(in the rows, 128 means zero)
[137 141 156  88 125  92 124 168 114 114 108  92 154 130 123  99 116 114
  92 109 111 115 123 132 153 127 126 124 176 132 105 115 138 143 152 141]
H
[133 125 104 125 102 115 129 119 136 112  96 108 150 148 156 132 119  85
 125 129 125  74 154 120 135 163 117 174  95 119  96 138 152 121 177 118]
L
[129 109 120  90 137 132  99  99 126  89 113 142 162 128 164 151  63  92
 189  85  69 174 143 217 171 135 162 151 123 148  99 138  91 158 116 211]
W
[148 112 125 138 119 134 121 115 127 182 127 183 144  98 103 143 115 130
 129 104 193 111 126  87 146  88 155 131 169 174 146 136 112 131 111  86]
W
[158 202  49  80 131  80 131 124 122 122 160 208 162 180 164 161 167 197
 138 172 112  92 148 198 124 146 120 126 101 178 145  88 183 146 103  65]
N
[100  93 122 168 162  94  79 125 105  95 125 107 165 129  91 171 115 103
  99 111 116 170 103 156 115 236 125 132  39 152 142 114 147 175  30 141]
N
[140 186  73  93 101 105 125  88 146  61 126 126 169 119 110 134  78 123
 145 190 119  82 136 144 116 169 149 113  94 104 105 116  91 112 170 105]
R
[146 172 130 132 140  89  67 135 145 114  97 116  59 180 152  95 143  96
 149 111  69 153 110 155 159 100 125 155 164 135  69 153 157 180 141 128]
W
[155 177 109  91  76 176 153 107  93 131 120  95  95 105 139 148  99  73
 137  89 101 128 153 209 166 121 143 196 124 164  65 137 149 110 196 134]
M
[116  71 116 142 146  98 127 164 107 121 127 107 160 133 140 146 156 123
 107 119 125  97 146 105 124 149 124 173 146 160 136 119 123 203 106 115]
K
[117 102 107 116 153 119  95 130 160 121 107 145 187  82  86 116  79 150
 168 130 207  99 121  95 129 131 124 135 122 136 143 137 104 117 176 110]
R
[141 108 116  68 138 149 126 121 121 141  91 171 101  63 106 112 149 133
 141 116  89  65 161 129 133 104 151 148 116 123 176 116 162 198  90  86]
N
[107  89 132 108  76 106 144 136 151 113 134 145 109 162  68 186  53  87
 190 110  54 214 138 161 169 143 143 132 127 155 139 145  98 136  81 192]
W
[ 94 126 114 156  87  94 110 117 109 156 134 114  96 141 104 123  94 125
  84 126 114 177  98 141 143 155  84 164  98 139 130 142 133 116 138 126]
M
[144 118 128 122 157 177 140 108 164 101 104 115 133 103 101 125 157 111
 159 119 116  92 130 125 136 125 138 115 122  74 134 131 120 169 167 154]
L
[131 108 135 154  90 105 155 120 135 103 129 126 132 121 151 136 132  92
 152 114 105 163 158 146 126 206 144 139  67  95 126 139 130 129  55 172]
N
[ 99 114 172 137 158 113 123 149  90 118 102 161 114 160 152  85  94 126
  98 150 107 158 109 163 163 105 150 189 129 167 146 142 168 111  87 113]
R
[ 98 150 101 169 117 121 157  94 113  98  90 143 186 146 133  87 119 148
 124 114 154 136 134 137 115 237  95 102 107 125 137  82 127 116 103  99]
F
[ 85 153 136 172 128 160 141  35 138 128 105 153 162 117 120 109 105 128
 131 108 212 177 126 136 153 129 119  86 121  87  76 108  99  77 106 195]
B
[128 121 109 116 103 131 121 138 158 158 114 165 134 113 139  79 100 193
  99 101 131 115 115  79 123 106 121  80  73  91 115 123  75  75 171 145]
J
[127 109 130  72 152 108 135 170 127 152 113 166 141 127 154 110 132 176
 111 135 161  93 148  73 116 122 107 141 170 142 155 127 146 116 120  97]
J
[133 136 127 123 109 144 140 123 135 160 123 150 141 133 115 136 136 131
 168  90 126 122 151  86  96 101 125 103  99 126  96 117 147 139 105 116]
K
[131 117 142 123 103 121 139 103 126 156  97 168  85  94 140 110 144 130
 148  99 112 131 128 136 147 119 124 131 104 110 114 101 146 143  86 109]
W
[141 107 163 115 120 151 129  99 144 172 117 150 125  92 125 112 122 144
 123 128 130  99 135 135 109 112 142 133 128  91 135 151 136 155 155 158]
L
[125 109  95 231  77 127 115  73 110 157  98 127 164  84 114 111 117 181
 103  83 144 130 137 114 122 184 111 102 168 121 119  89  96 138 145 160]
B
[122  92 113 103  92 135 120 129 110 183 116 142 101  75 119 116 127 116
 135 129 162  85 138  72 131  97 115 154 133 136 137 132 109 145 115  93]
M
[123 121 170 139 169 121 162 134  88  55 113  74 189 129 144  91 158 149
 159 120 182 144  63 233 153 185 143  92  55 132 121  97 118 165  95 160]
J
[131 156 151 146 152 149 156 121 123 125 107 162 125 167 136  69 156 118
 111 181 102  50 105 121 196  60 150 168  96 121 138 115 191 120 145 118]
B
[149 149 189  29 157 120 124 127 116 133  97 120 145 126 171 124 129 104
  93 131 123 127 159 138  87 105 155 139 173 116 108 163 130 138 126 127]
L
[ 76 151  99 105 103  89 139  86 140 123 117 137 170 172 125 100  91 135
  82 167 164 131 137 128 151 135  71 113 132  83 115 121 133 119 187 134]
F
[113 153 116 139 147 103 152  87 146 124 122 181 142 108 103  80 108 118
 124 175 216 149 148  73 129 157 116 144 155  88 180 134 137  72 107  51]
F
[143 162 143 111  89  84 154  75 145 173 144 174 184 114  66 106  84 138
 119 181 163  71 153 130 116 184 136 136 165 107 143 120 168 157 188 123]
F
[115  78 101 132  90 125 105 102 110 126 128 103 165 105 140 152  83 103
 162  96 132 126 154 147 121 124 140 147  85 140  91 139  96 178 119 161]
K
[130 134 129 127 155  77  89 174 115 110 119 111 141 116 150 111 113 163
 100  99 140 171 131 112 101 133 115 132 154 157 104 149 115 103 124 100]
R
[140 143 121 107 159 141 103 103 128 106  87 127 162 142 175 140 134 106
 111 138 130 119 138 145  99 181 138 143 126 119 112 120 114 124 130 116]
L
[122  46 132 235  91 135  73 153  90 148 130 114 140 176 171 154  92  86
 164 133  70 150  91 107 146 135 132 112 117 137 110 128 127 175  59 223]
W
[ 94 156 107 167 184 142 138  91  94 102 116 149 112 160 174 111 134 153
  93 149 156 142  99 163 163 122  95 171 152 116 146 108 158  84 140 106]
E
[115 131 109 109 129  80  93 132 141 135 114 149 107 122 132 123 111 148
 162 124 143  98 123 174 142 170  97 173 144 171  95 115 163 184 130 124]
W
[ 86  91 160 109 112 134 188 111 107 131 100 134  98  75 155 124 126 148
 134 112 145 160 152 206 164 155 101 187  94 129 104  90 165 101  86 163]
B
[106  97 117 167 130 137 141 114 113 119  98 100 116 117 104 144 135 131
  81 150 131 118 120 155 173 158 106 202 146 146 160 107 158 142 157 115]
B
[141 157 118 106 155 133  93 144 142 119 104 156 115 111 132  97 122 113
  68  99 107 104 131  69 124 140 145 141 113 143 123 117 111  90  85  61]
H
[ 99 149  88 130  86  61 102  49 132 114  88 116 156 163 137 106 121 134
 112  97 139 190 138 180 131 178  74 129  69 115 115 120 132 140 148  66]
F
[132 177 145 148 147 129 162  64 134 105 129 152 122 137 112 113 136 118
 149 145 124 113 104 142 138 150 132 137  63  76 132 110 163  94 127 110]
E
[107 104 194  69 171  44 145 115  93 153 130 115 174 116  95 156 147 101
  68 152 153 172 118 157 143 191  92 190 173 116 169 114 172 164 127 131]
M
[109 162 127  83 134 100 157  91  98 135 102 164 146  92 148  79 126 159
 119 115 142 134 138 162 126 180  94 160 150 121 158 108 136 114 127 100]
M
[116  72 156  68 142 142  86 105 148 138 104 108 117 141 123 178 127  86
 141 129 135 121 153 164 122 106 147 165 180 151 121 181 108 243 114 167]
L
[148 141 133  78 108  90 135 117 130 141 124 120 161 120 152 122 127 130
 127  94 139 130 152 160 163 103  93 170 150 122 133 136 195 119 188 107]
H
[181 153 151  74 120 162 129 102  92 111  95  84 190 136 122 179  88  71
 154  95  36 105 141 129 106 125 162 125  89 112 119 119 151 110 183 129]
E
[120 108 114 209 126 114 112 114 177 153 143 127 162 137  71 143 126 153
 126  95 178 140 108 127 115 192 125 151 109 151 128 141 100 168 172 143]
K
[122 131 150 170 166 140  74 109  99 119 111 114 150 115 138 104  84  73
  94 143 164 121  87 150 159 165 144 169 123 129 103 112 165 119 113 146]
H
[123 134 106 147 138  84  83 147 156 105 168  82 144 160 126 157 138 116
  72 120 130  97 112 128 148 168  91 159 109 149  87 146 156 177 148 144]
H
[107 145 111 156 116 120 166  81  90 107  95 176 130 109 136  81 115 145
 133 163 100 106 148 142 161 156 130 133 154 102 132  62 149 110  77 140]
B
[ 80 109 115 120 165 126 100 136 160 144  97 150 186 169 140 151 138 176
  86 114 159 104 143 144 110 228  75 131 211 142 125 114 134 210 156 219]
N
[113 147 149 136 145  68 113  86 126 131 112 148 129 157 142 118 130 123
 120 100 145 158 135 128 129 155 122 139 166 118  85 119 116 129 108 142]
E
[112  81  98  53 166 140  93 132  72 115 124 111 162  83 145 163 117 146
 104 109 104 127 127 171 169  60  92 123 144 133 144  84 158 180 111 129]
H
[123 180  90 159 116 184 152  94  55  73 105 112 128 148 148 134 106  94
  98 176  97 110 140 126 147 110 148 132 155 146 130 104 148  91  78  97]
B
[107 128 110  83 117 117  82 111 164 165  96 176 141 151  93 117  74 138
  87 127  96 115 112 114 165 109 104 141 110 118 144 105 142 109 182 121]
H
[133  53 139 149 113  99  99 203  90 128 109  60 138 132 139 123 102 107
 117  90  69 152 136 120 130 108 147 179 150 169 134 161 107 180 143 142]
K
[154 151 171  86 146  79 113 111  83 132 108 103 192 129 151  98 138  93
  86 129 172  93 141 161 121 142 158 167 122 170 111 141 163 180 127  59]
F
[145 150 122 125 113 122 138 102 152 132 129 150 160 131 116 136  94 126
 121 120  89 191 110 138 152 149  98 130  52  66 158 100 174  27 169 121]
H
[152 126 128 145 112 118 135 110 113 119 129 106 164 137 105 165 119 103
 131 149  92 124 157 123 148 133 144 148 195 132 137 127 147 155 142 160]
B
[153 115  95 146 146 112  64 174 123 136 134 136 136 129 137 112  98  91
  67 137  98  65 128  78 186  96 158 177 181 152 106 120 129 133 163 133]
H
[109 133 143  50 146 127 100 146 130 138 132 124 124 130 124 126 100  90
 118 154 121  85 121 122 132 123 127 164 112 145  95 150 115 159 131 160]
M
[146 125 137 112 120  68  85 156 167 147 109 140 149 115 124  95  98 105
 150  97 164 137 121  85 137 149 117 153  63 129 107 128 144  64 131  87]
H
[118 116  78 104 137 111 124 151 105  50 117 123 162 128 172 124  77 119
 144 132  69 145 155 136 159 109 129 146 113 121 122 127 110  87 131 132]
R
[127 111 140 103 134 125  88 141 128 176  98 178 115  69 109  89  86 170
 125  98 166 131 138  99 124  58 151 118 185 149 107 134  99 123 135 116]
R
[145 114 118 109 105 139 100 109 131 167 104 156 159 102 165 114 120 140
  92 127 161  93 134  98 124 115 135 129 154 121 142 113  96 116 135 101]
H
[110 170 134 161 161  96  93  76 118 128 109 142 137 152 142 109 118 133
  97 198 207 149 115 162 143 154 131 158 228 135 103 117 128 130 124 147]
B
[100 134 148 136 178 149 129 113  93 178 110 129 122 186 152 152 209 156
  71  48 104 205 101 161 151 103  28 160 123 147 150 120 236 149 138 103]
M
[ 96 155 116  66 105 125 113  95 136 123 101 146 110 155 147 151  56 107
 118 113  98 194 140 182 164 105 114 125 166 119  65 127 102 105 156 192]
W
[176 166 109 221 153  63 113 159 125 100 183 117 165 139 141  88 110 152
 142 197 105 145 107 153 117 189 165 136 218  91 113 119 108 141 186 201]
K
[124 154 115 151 167 169 106  92 121 106 103 157 124 145 114 123 124 121
  94 154 124 118 107 119 139 105 142 155 116 138 160 136 154 120 126  59]
R
[161 163 133 174  76 155 163 124 107 143 143  97 107 166 137 137 152 126
 154 162 127 125 125 140  97 108 137 150 143 138 144 157 178 151 142  83]
K
[118 168  76 129 136  91  93  59 118  91 133 120 180 144 133 111  92 111
 122 156 142 146 135 152 142 135 103 114 115  85 112 128 142 140 162 117]
F
[127  98 157 151  63 107 154 178 126 157 150  87  54 129  97 142 125  97
 164 146 130 178 103 148 138 159 116 173 106 151 123 154 130 126 103 142]
M
---
[130 144 127 142 128 116 140 160 128 124 112 175 134  90 167 170 122 145
  96 100 119  42 125  78 143 158 158 126 148  87 110  56 114 191 154 171]
A
[111 108 137 117 184 138 148  98 119 121 133 111 144 110 152 121 169 143
 164 123 148 152 112 165 102 111 123 157 117 149  89 151 169  59 150 111]
D
[ 98 116 129 154 161 127 132  98  93 160 112 110 126 117 192  85 128 167
 167 135 140 176 146 188 131 116 111 122 134 117 148 149 136  61 120  65]
Z
[124 116 127 181  77 113 149 104 119 152 121 119 122 141 157  89 119 101
 140 165 103 151 142 140 140 128 129 101  74 115 132 147 127 126  63 122]
X
[166 143 113 132  82 133 121 133 133 122 152 125 119 138 101 123 119  95
 114 135 123 120 124 114 125 144 130 134 104 143 107 127 109 141 119 145]
Z
[162  88 133 103 123 123 120  80 128 122 169 131 128 132  48 117 163  85
 130 155 120 146 150 115 142 122 159 133 101 131 122 153 108 126 148 128]
Q
[161 134 125 109 117 133 133 134 129 108 143 133 118 126 101 123 121 104
 107 128 119 113 128 111 124 126 139 119 141 128 125 112 124 138 117 155]
S
[154 152 118  90 127 142 111 159 138 124 106 113 138 145 124 125  81 134
 106 116 145 135 131 118 171 137  99  99 175 132 175 137  95 102 116 123]
X
[113 158 120 132 133 146 134 133 127 115 134 113 127 118 140 129 146 126
 105 141 137 115 101 141 108 117 119 132 116 176 103 147 128 116 108 134]
Q
[110  88 142 138 156 116 135  63 102 145 140 127 131 119 124 104 168 127
 155 158 123 168 151 158 133 107 150 129  97 125 128 165 135  90 131  94]
Q
[137 100 144 127 138 122 153  93 108 124 142 151 116  99 125 123 144 123
 139 133 114 124 148 131 119 114 164 122 125  99 121 105 140 124 127 134]
S
[129 156 120 104 152 166 143 112 110 110 147 117 125  98 156 123 144 163
 129 125 152 136  99 177  94 119 134 140 132 175  80 133 127  52 124 122]
Z
[123 116 128 135 134 122 118 131 138 128 148 131 140 147  84 133 133 111
 138 108 128 140 138 110 140 130 131 142 118 146 127 143 131 120 146 127]
Y
[132 130 143 123 138 117 121 111 124 131 131 147 125 113 124 141 135 144
 139 101 117 123 134 115 133 135 135 127 144  90 153 111 122 136 139 128]
U
[185 143 116 106 113 150 135  99 128 102 135 130 126 115  99  99 123 121
  86 158 119 107 126 126 109 126 138 103 130 124 118 122  70 128  90 145]
D
[138 146 124  98 156 145 141 126 117 105 135 131 122 109 135 126 112 142
 113 121 135 124 117 141 115 117 136 121 160 147 119 118 130  91 118 139]
S
[ 72 155 122 168 155 127 136 172 133 138 105 102 134 126 207 138 154 147
 152  98 147 109  90 145 120 141  97 161 128 157 102 139 181 107 132 127]
A
[179 102 144  57 136 136 122 120 127 113 141 164 139 106  83 161 116 135
 121 113 139 111 147  97 170 134 161 113 161  96 138  95 103 118 179 146]
X
[165 103 131 113  90 125 119 133 142 129 139 119 126 153  83 121 118  84
 135 135 122 138 148 101 162 138 128 116 120 120 149 136 115 136 132 138]
X
[113 118 136 133 146 130 139 130 118 134 142 126 131 103 161 144 160 143
 160  98 146 125 119 143 121 129 129 161 120 129  94 116 165 105 178 118]
Z
[126  84 158 136 164  90 128  95 118 159 126 188 147 108 124 154 122 171
 141  96 116 108 182 101 169 128 157 129 140  47 158  92 119 149 193  99]
Y
[129 154 123 155 113 116 135 144 115 145 114 141 122 110 183 139 106 150
 111 106 125  94 134 123 140 141 117 123 132  94 128  97 119 158 136 126]
Z
[117 120 128 162 139 110 138 112 125 146 112 115 134 135 164 105 146 124
 142 130 124 136 130 139 129 126 109 133 110 109 132 140 139 126 120 112]
D
[ 96 121 140 123 149 143 150 142 127 127 125 103 138 119 173 130 155 140
 165 113 150 142 108 157 126 118 114 143 116 159  96 143 179  66 138 125]
X
[179 160 109 102 109 157 123 134 137  95 143 135 118 108  90 131 137 125
  92 147 127  79 103 117 103 147 155 116 140 159  97 114  83 134 101 163]
A
[121 107 133 179 121  84 129  98  98 182 110 153 125 117 185 114 106 154
 146 120 113 139 171 134 171 137 129 113 124  43 173 113 119 149 144  84]
Z
[ 91 120 134 181 116 115 147 116 123 148 104 141 121 115 194 135 143 135
 155  99 117 108 130 124 131 128 132 137  94  92 119 107 164 152 134 122]
P
[166 131 127  90 139 150 139 126 140  93 141 125 133 109 101 138 153 122
 115 120 139  97 110 117 102 131 134 143 130 141  88 117 120 123 150 154]
D
[ 98 128 121 165 141 129 131  98 108 150  91 114 123 131 194  91 120 154
 149 121 123 160 138 159 136 118 117 108 129 110 162 144 129  95  96  84]
P
[104 131 129 146 124 137 143 107 128 117 155 111 124 120 126 123 177 104
 131 154 128 129 105 147  99 111 135 149  77 174  78 156 152 113 113 134]
Q
[151 120 132 123 111 107 123 146 137 124 137 141 117 141  97 141 123  90
 121 111 118 108 141  88 148 137 130 132 136 105 143 107 140 175 149 153]
S
[145 132 123  87 169 152 107 127 127 121 132 116 134 120 115 118 146 145
 137 122 149 128 113 147 128 135 131 129 175 161 130 139 110  78 141 117]
A
[104 149 123 128 150 140 142 162 128 111 124  98 123 133 154 124 141 120
 138 108 141 131 101 140 105 118 105 146 138 172 108 139 175  95 119 142]
S
[120 150 127 152 109 116 109 149 140 138 118 100 114 163 121 112 126 103
 140 105 116 145 129 113 136 143  87 125 135 123 173 147 126 146 104 126]
U
[ 97 147 117 180 104 119 139 153 122 157  92  87 127 167 195  81 103 121
 132 144 122 163 130 149 148 129  79 104 115 141 158 163 136 105  66 111]
X
[ 95 124 146 162 130  97 121 146 136 147 120 122 124 142 149 143 154 121
 167  83 120 128 129 107 139 140 100 155 121  95 152 123 170 157 156 128]
U
[144 168 117 155  85 118 136 168 133 127 128 147 119 113 164 160 111 130
  93  99 124  64 118  94 134 152 122 136 118 101 105  80 120 194 143 160]
Z
[143 154 115 133 120 151 136 113 123 113 145 136 129 118 100 110 110 139
 100 139 120 121 127 136 107 120 143 109 122 161 112 138  87 102  82 133]
Y
[130 122 135 109 170 124 135 122 106 130 115 136 123 112 152 122 111 154
 131 104 133 128 147 138 145 116 129 116 177  94 162 112 129 106 143 116]
S
[159 128 114 103 120 140 107 102 126 116 147 110 121 149  62 102 125  95
 108 163 129 151 136 131 135 119 127 119 125 162 148 172  85 113 110 120]
Q
[ 88 125 131 196 103  77 144 165 140 150 121 131 119 153 164 149 132  83
 146 100 110 104 130  92 143 137 108 157  94 104 125 111 194 192 139 152]
S
[146 130 135  68 162 150 133 142 130  89 152 136 129 106 104 156 143 129
 127  98 151 110 108 121 116 120 141 149 163 150 100 107 156 101 171 155]
S
[108 153 129 132 134 129 111 144 140 124 132 105 124 147 130 127 140 122
 147 101 129 146 105 131 121 133  98 143 136 150 141 146 149 109 117 129]
U
[158 112 136  92 164 139 124 100 107 122 127 160 130  81 121 138 141 168
 128 124 135  96 139 128 135 138 170 116 169  94 135 100  93 115 158 122]
A
[112 140 126 109 175 145 128 148 124 119 121 127 135 102 162 149 154 162
 142 101 151  96 101 137 119 136 133 149 160 148 107 118 143  93 159 131]
A
[182 107 132 102 121 132 135  97 139 104 153 142 131 115  73 132 150 100
 122 138 124 109 131 108 117 132 154 135 107 120  94 116 112 141 144 152]
D
[ 94 165 115 141 155 136 134 162 113 129  94  93 116 143 193  98 101 144
 124 113 138 142 115 157 123 120  84 118 166 152 161 147 142  91  94 116]
S
[185 163 106  88  98 155 102 165 149 100 151 115 124 146  74 148 109  97
  98 111 143 108 110  99 131 149 114 143 144 166 119 125  97 137 145 156]
Z
[122 128 133 118 154 133 141 134 116 117 128 122 121 118 141 123 133 131
 134 112 135 132 126 138 122 117 127 131 153 132 128 120 151 106 133 133]
S
[140 113 138  76 167 147 120 112 125 111 150 130 137 110  88 144 157 129
 123 124 148 127 129 123 136 117 143 140 149 148 125 133 117 102 177 126]
Q
[170  98 143  71 159 138 127 116 146  98 154 137 143 113  74 162 179 115
 141 105 149 111 119 105 122 130 146 165 130 127  92 113 143 122 201 147]
D
[124 144 115 145 135 136 129 139 123 131 116 113 123 124 151 113 145 137
 132 132 130 111 114 138 116 141 127 126 134 146 120 136 123 113 107 131]
A
[147 117 128  83 118 148 128 167 149  93 160 117 140 145  78 170 160  87
 145 111 152 124 103  90 133 132 131 162 109 175  86 128 168 115 178 171]
X
[134 110 141 111 150 139 132  92 111 130 112 158 126  89 152 135 143 170
 137 101 134 117 141 133 140 121 156 114 153  82 143  94 121 119 158 107]
P
[123 156 110 142 128 149 131 130 112 131 124  88 118 132 166  86 127 140
 133 137 138 155 116 174 107 124 101 124 126 166 118 159 122  73  90 103]
Z
[113 144 119 192  97  94 129 142 116 171 103 128 120 140 191 113  97 131
 124 116 116 123 148 124 159 146  97 120 117  81 159 119 122 167 118 108]
Z
[ 95 154 132 169 128 127 139 115 110 134 112 115 114 117 184 103 139 154
 142 125 113 137 118 157 101 123 111 118 119 116 141 136 133 113  77 116]
U
[175 124 120 119 112 140 131  87 125 117 137 121 126 127  97  85 135 108
 108 168 115 135 136 133 112 124 135 104 116 123 129 142  83 121  87 126]
D
[111 105 138 164 128  97 125 122 117 165 128 135 131 131 165 133 140 126
 167 109 128 142 148 127 158 137 123 148 103  89 132 123 160 131 166 104]
Z
[ 65 143 120 216 145  94 143 127 101 186  73 116 123 123 243  90 127 168
 147 122 113 123 136 165 139 138 101 106 134  97 159 137 133 129  79  89]
A
[ 74 107 143 166 154 118 136  99 110 150 135 108 130 129 163 107 183 122
 168 148 133 160 119 167 117 107 122 151  85 158 105 167 173  89 130 103]
Q
[133 173 115 108 155 161 146 130 105 101 117 124 118 102 164 112  95 161
  94 132 136 122 109 159 101 110 127 102 173 155 129 123 113  78  79 134]
S
[152 125 130 113 122 138 141 108 122 104 156 138 115 113 106 122 133 107
 124 143 120 122 121 131 107 117 155 127 120 140 103 120 137 115 112 149]
S
[130 139 145  93 182 133 120 117 110 121 119 146 128  98 149 142 127 189
 135  85 137 124 136 131 141 126 131 118 187  83 168  98 110 105 159 116]
U
[176 140 126  87  95 148 134 146 142 100 142 139 131 120  91 149 109 110
  96 127 132 101 121  97 140 141 143 112 134 140 110 105 103 139 127 168]
X
[142 135 131  78 176 149 130 130 109 110 121 130 126 107 133 125 114 157
 122 106 147 130 130 141 132 114 130 116 189 128 152 117 124  83 140 123]
S
[132 129 124 129 142 138 117 114 122 127 137 126 137 132  97 107 121 136
 125 126 128 147 139 138 129 119 132 112 139 148 141 149 101  98 108 108]
Y
